Below are the code and all the weights of a small trained network. Each question names an input and a class and asks about switching units off, where a switched-off unit gives its printed mean instead of its output.

import numpy as np


def w(rows, s, z=0):
    codes = np.array(rows[::2]) - 128.0
    scale = np.full(codes.shape[1], s)
    scale[-1] = z or s
    return codes * scale


def f(y):
    return y / 2 * (1 + np.tanh(0.7978845608 * (y + 0.044715 * y**3)))


def log_softmax(a):
    a = a - a.max(-1, keepdims=True)
    return a - np.log(np.exp(a).sum(-1, keepdims=True))


def net(x, mask):
    res = np.array(x, float).reshape(1, 4) / 4 @ E
    y = f(res @ A[0][:, :-1].T + A[0][:, -1])
    res = res + np.where(mask, y, B[0][:, -1]) @ B[0][:, :-1]
    return log_softmax(res[-1] @ U[:, :-1].T + U[:, -1])


A, B = {}, {}
E = w([
[153,155,163,135,141],'x0',
[134,131,136,128,133],'x1',
[42,130,203,182,60],'x2',
[143,2,176,150,176],'x3',
],0.0079)
A[0] = w([
[141,254,147,124,105,127],'n0',
[59,122,222,192,75,49],'n1',
[198,119,66,66,205,90],'n2',
[136,25,174,153,172,96],'n3',
[98,201,77,121,79,157],'n4',
[192,126,72,55,215,9],'n5',
[172,34,216,174,186,56],'n6',
],0.0073,0.0015)
B[0] = w([
[91,119,23,55,179,226],'n0',
[40,202,85,171,99,247],'n1',
[33,186,120,207,68,229],'n2',
[27,173,2,61,160,239],'n3',
[90,86,36,56,193,221],'n4',
[23,194,127,187,44,218],'n5',
[64,155,43,73,163,254],'n6',
],0.008,0.0039)
U = w([
[94,129,67,39,203,34],'0',
[81,189,127,234,35,47],'1',
[133,127,131,134,136,255],'2',
[136,132,126,139,150,236],'3',
[205,69,187,132,145,172],'4',
[245,50,226,163,133,36],'5',
[179,55,255,127,115,52],'6',
],0.0096,0.009)

Each question gives the input, the list of numbers given to net, and the class t.
The units are the neurons (one row each of A and B). Each row of codes is followed by its name. A weight is (code - 128) times the scale printed after its matrix; where a second scale follows, it is the last column's (A, B and U).
mask holds one flag per neuron, in row order. A switched-off neuron (its flag False) gives its mean, the last column of its row in B, instead of its output. The means were averaged over made-up inputs and are rounded, as every weight is.
A unit's drop is (log p(t) with every unit on - log p(t) with that unit switched off) / (log p(t) with every unit on - log p(t) with every unit switched off).
The circuit of an input: a set's keep is (log p(t) with only the set's units on - log p(t) with every unit switched off) / (log p(t) with every unit on - log p(t) with every unit switched off). Starting from all 7 units, units are removed one at a time, each time the one whose removal leaves the highest keep (on an exact tie, the one counted first), for as long as the keep stays at least 0.8.
units of the circuit, in order: the units of the circuit, biggest drop first
top k neurons: the k neurons with the biggest drops, biggest first
drop of u: that unit's drop, to one decimal
input [5,-3,3,-6], class 0: units of the circuit, in order	n0
input [3,7,4,-8], class 0: top 2 neurons	n0, n4
input [6,-3,-8,-3], class 1: top 2 neurons	n5, n2
input [7,5,7,7], class 0: top 2 neurons	n6, n3
input [-3,0,4,-5], class 0: top 2 neurons	n4, n0
input [-3,2,4,-5], class 0: top 2 neurons	n4, n0
input [5,-5,8,8], class 0: top 2 neurons	n6, n3
input [-2,8,-8,7], class 1: drop of n5	0.6
input [-7,0,-8,6], class 1: drop of n2	0.5
input [-3,0,-7,-6], class 1: drop of n3	0.1
input [-6,1,1,8], class 0: top 2 neurons	n3, n6
input [4,7,0,-8], class 0: drop of n4	0.2
